Known rows, with every step that occurs
fima-migev: [-4.17 -0.96  0.59  1.51 -0.60  0.03 -2.43  0.15 -0.65 -1.22  1.80  1.07
  0.79 -1.85 -2.45 -0.48  0.80  3.94  0.80 -0.86]
dafur-pafu-migev: [-2.83  2.78  1.34  0.58  1.59  1.01 -1.57 -2.71  2.60  0.63  0.63  0.24
 -1.60 -2.27 -1.23 -2.71  2.57  1.39  0.11 -1.07]
nureg-dafur: [-1.36  0.89  3.46  1.61  0.03 -0.70 -0.58 -2.32 -2.14 -0.85  1.11  0.17
  0.54 -1.77 -1.54 -1.51  0.31 -1.86  1.56  0.50]
dafur-pafu-ditu: [-3.01 -1.37  2.01  1.24  1.31  0.38 -0.91 -3.12  0.85  0.46  0.24  0.97
 -2.23 -3.10 -1.45 -3.15  2.31  2.43  0.11 -1.11]
migev-fima-nureg-ditu-pafu-dafur: [-7.90 -0.11  4.52  3.41  1.58  1.38 -3.73  1.83  2.79  1.63  1.75  0.44
 -2.54 -1.38 -2.03 -4.15  0.66  1.03  0.28  0.76]
migev-fima-nureg-ditu-pafu: [-7.53  2.52  4.05  2.85  1.69  3.16 -4.99  3.78  2.19  0.91  1.19  0.31
 -0.68 -0.80 -0.08 -2.63  0.41 -0.32  1.43 -0.02]
fima-nureg-ditu-dafur-pafu-migev: [-4.94  3.92  1.78  2.03  2.51  2.65 -5.24 -0.92  6.17  0.41 -0.18  0.20
 -3.33 -2.75 -1.51 -4.38  1.91  1.83  1.00 -0.12]
nureg-ditu: [-1.93  0.56  2.95  3.84  1.03  1.79 -0.31 -1.56 -0.93 -1.17  0.93 -0.04
 -0.44 -2.25 -0.87 -1.41  1.38  3.30  0.99 -0.59]
dafur-pafu-migev-fima-nureg: [-6.91  3.63  1.55 -0.74  1.86  0.15 -4.30  0.77  4.46  2.06  1.57  1.17
 -0.46 -0.95 -1.25 -3.18  3.56 -1.61  0.04 -0.55]
migev-fima: [-4.62  1.22  3.30  0.72  1.10  0.61 -1.60  0.92 -0.68  0.95  0.52  0.39
  1.70 -1.07  0.44 -0.89  1.58 -0.05  0.52 -0.58]
migev-fima-nureg-ditu-dafur: [-6.96  2.38  3.87  2.18  2.04  2.33 -5.19  2.61  2.79  0.76 -0.40  0.34
 -0.04 -1.64  0.39 -2.66  1.09  0.26  1.37  0.40]
migev-fima-nureg-ditu-dafur-pafu: [-8.66  2.77  3.39  1.78  1.65  2.52 -5.95  2.96  5.97  1.78 -0.02  0.66
 -1.10 -2.50 -1.58 -3.12  1.81 -0.33  0.97  0.09]
ditu-dafur-pafu-migev-fima-nureg: [-7.63  4.52  2.09 -1.07  2.46  1.34 -6.71  1.68  6.47  2.70 -0.65  0.74
 -1.23 -1.54 -0.12 -3.95  2.12 -1.58  0.41 -0.26]
nureg-ditu-migev: [-1.52 -1.02  2.46  2.65  0.91 -0.48 -1.59 -3.61 -0.91 -0.14  1.68  0.05
 -0.48 -3.45 -2.99 -2.88  0.67  5.92 -0.13 -1.05]
fima-nureg-ditu-migev: [-3.32 -0.60  0.17  2.11  0.68 -1.60 -3.46 -2.50  0.75  0.24  2.92  0.95
 -0.93 -3.31 -3.98 -3.60  0.30  3.97 -0.64 -0.72]
pafu-migev: [-1.01  2.31  1.70  1.00  2.02  0.67 -0.81 -2.70 -0.51 -0.32  0.36 -0.08
 -0.70 -1.31  0.61 -2.23  1.73  2.37  0.54 -0.76]
ditu-dafur-pafu-migev-fima: [-5.87  4.13  4.44 -0.53  2.74  2.49 -4.49  0.32  5.00  2.36 -2.03 -0.10
 -0.74 -1.73  1.01 -3.24  2.63  0.26  0.92 -0.65]
nureg-dafur-pafu-ditu-fima-migev: [-4.94 -2.26  4.56  0.82 -0.35  0.29 -3.16 -2.05  2.50  0.45  1.66  3.23
 -0.59 -2.93 -2.55 -2.17  3.70  2.46  1.22  0.43]
pafu-ditu-migev: [-0.89 -3.48  1.95  0.44  1.49 -2.01 -1.54 -5.03 -2.13  0.52  0.61  0.85
 -1.35 -3.42 -1.61 -4.02  0.93  5.91 -0.51 -1.20]
dafur-pafu: [-4.09  1.06  0.68  0.88  0.21  0.42 -1.80 -1.21  1.92  1.15  1.20  0.66
 -0.86 -3.10 -2.66 -2.01  0.89  0.55 -0.51 -1.21]
pafu-ditu-fima: [-2.14 -1.14  2.93  0.94  1.71  1.10 -1.60 -2.78 -0.39  1.48  0.28  2.07
 -1.05 -2.89  2.04 -2.50  2.23  3.60 -0.72 -0.90]
migev-fima-nureg: [-6.36  1.64  1.22  0.27  0.71 -0.53 -3.70  2.34  0.63  1.35  1.64  1.23
  1.16 -0.94 -0.56 -1.75  1.35 -1.77 -0.01 -0.30]

Rows
[-4.13 -1.01  2.27  2.30  0.86  0.55 -1.89 -1.21  0.68  1.64  0.69  0.11
 -3.08 -2.49 -2.04 -4.05 -1.81  2.20 -0.79 -0.38] -> ditu-pafu-dafur
[-5.07  3.06  3.67 -0.22  1.98  1.38 -2.26 -0.29  3.15  1.66  0.19  0.28
 -0.05 -1.07 -0.01 -2.20  4.03  0.17  0.62 -0.90] -> dafur-pafu-migev-fima
[-3.78 -0.83  2.26  0.85  0.73 -1.52 -2.64 -2.57  1.31 -0.04  1.86  1.86
 -2.15 -2.50 -3.48 -3.85  2.28 -2.49  1.11  0.77] -> fima-nureg-dafur-pafu-ditu
[-6.30  2.28  1.10  2.41  1.17  2.11 -5.43  0.38  5.45  0.92  0.22  0.66
 -2.57 -3.60 -2.64 -3.69  0.23  0.72  0.40 -0.23] -> fima-nureg-ditu-dafur-pafu
[-2.48 -3.00  1.38  0.13  1.13 -1.86 -2.11 -5.10  1.13  1.49  0.95  1.17
 -2.30 -4.25 -3.56 -4.48  1.73  5.07 -1.14 -1.58] -> dafur-pafu-ditu-migev
[-4.80  3.92  2.29 -0.38  0.93 -0.22 -4.33 -2.14  5.13  2.28  2.66  2.45
 -1.18 -2.23 -1.70 -3.40  3.03 -3.23  0.00  0.57] -> ditu-fima-nureg-dafur-pafu-migev
[-5.85 -2.37  2.12  0.57  0.17  1.13 -3.62 -1.25  3.29  1.35  1.49  3.26
 -1.19 -3.54 -1.62 -2.05  3.51  5.59 -0.50 -0.96] -> dafur-pafu-ditu-fima-migev
[-4.89  1.92  1.28  0.47  0.92  1.61 -4.11 -0.52  3.87  1.70 -0.93  0.20
 -1.59 -3.59 -1.63 -2.93 -0.73  0.76 -0.21 -1.07] -> ditu-dafur-pafu
[-5.66  4.19  4.57  1.79  3.37  2.68 -5.19  1.64  3.51  0.33 -0.79 -0.03
 -0.92 -0.88  1.75 -3.40  2.62  1.22  2.12  0.36] -> pafu-migev-fima-nureg-ditu-dafur
[-4.83  3.24  4.00  2.29  2.75  1.60 -2.87  0.48  1.61 -0.28  1.28  0.36
 -0.09 -0.21  0.67 -2.35  4.22  1.00  1.53  0.27] -> pafu-migev-fima-nureg-ditu
[-1.97  2.87  3.90  0.66  1.09  0.10 -1.22 -3.55  1.75 -0.18  0.99  0.17
 -1.08 -1.74 -2.09 -2.74  2.54 -1.54  1.65  0.43] -> nureg-dafur-pafu-migev
[-1.95 -0.92  3.11  1.25  2.40  1.42 -2.71 -2.21 -0.42  0.13 -2.15  0.19
 -2.11 -2.87  1.62 -3.53  0.24  3.64  0.88 -0.61] -> pafu-ditu-dafur
[-1.76 -2.80  4.01  0.09  0.64 -2.67 -1.73 -5.92  0.15  0.83  1.30  1.21
 -1.72 -3.90 -4.27 -4.62  1.79  2.01  0.53 -0.14] -> nureg-dafur-pafu-ditu-migev
[-5.13  3.36  2.01 -0.14  2.19 -0.19 -3.56  0.87  1.22  0.98  1.26  0.77
  0.46 -0.04  0.61 -2.53  2.95 -0.90  0.58 -0.24] -> pafu-migev-fima-nureg
[-3.47 -2.35  1.69 -0.31  0.38 -3.92 -4.09 -4.72  1.58  1.19  2.52  1.98
 -2.28 -3.71 -5.57 -5.48  1.69  0.25  0.01  0.08] -> fima-nureg-dafur-pafu-ditu-migev
[-3.95 -2.20  4.53 -0.58  1.25 -3.65 -3.92 -2.57 -1.08  0.94  1.74  1.67
  0.04 -1.72 -2.36 -4.18  2.33 -0.47  0.96  0.62] -> pafu-ditu-migev-fima-nureg-dafur
[-5.72 -0.43  0.29 -0.04  1.10  0.21 -4.27 -1.50  4.30  2.91  1.91  3.27
 -2.20 -3.76 -1.14 -3.77  2.64  1.20 -1.80 -0.81] -> dafur-pafu-ditu-fima-nureg
[-4.52  1.87  3.28  2.90  1.35  3.24 -3.45 -0.81  3.98  0.45 -0.97 -0.26
 -2.17 -3.71 -1.71 -2.99  0.50  2.57  0.80 -0.56] -> nureg-ditu-dafur-pafu
[-4.07 -2.21  6.42 -0.54  1.21 -2.17 -2.46 -3.68  0.72  1.73  0.73  1.14
 -0.35 -2.66 -3.35 -4.12  3.23  0.59  0.96  0.05] -> nureg-dafur-pafu-ditu-migev-fima
[-3.65  0.99  0.90  3.32  0.90  0.57 -2.25 -0.12  0.29 -0.97  2.19  0.77
 -0.90 -2.08 -2.03 -2.09  1.11  1.41  0.68 -0.16] -> fima-nureg-ditu
[-4.04 -0.82  2.52  0.45  1.24  1.31 -2.30 -2.77  2.78  2.63  0.62  2.46
 -1.74 -3.86  0.04 -3.14  2.83  2.73 -1.19 -1.16] -> dafur-pafu-ditu-fima
[-5.57  1.81  3.82  0.39  0.36 -1.31 -3.21  1.44 -0.16  0.52  1.96  1.20
  1.52 -0.38 -1.40 -1.60  1.58 -4.89  1.46  1.17] -> migev-fima-nureg-dafur
[-4.35  3.55  4.48 -0.01  1.70 -0.89 -3.04  0.02  0.55 -0.03  1.50  0.74
  0.93  0.43 -0.13 -2.45  3.38 -4.04  2.13  1.17] -> pafu-migev-fima-nureg-dafur
[-4.89 -0.31  3.03  3.20 -0.09  2.50 -2.82  0.14  1.64 -0.27  2.00  2.09
  0.64 -2.59 -1.07 -0.31  2.39  6.31  0.58 -0.33] -> nureg-ditu-fima-migev
[-2.64  3.26  2.75  1.35  2.54  2.75 -2.86 -0.80  0.92  0.53 -0.09 -0.58
 -2.03 -1.10  1.20 -3.21 -0.27  1.96  0.93 -0.92] -> ditu-pafu-migev
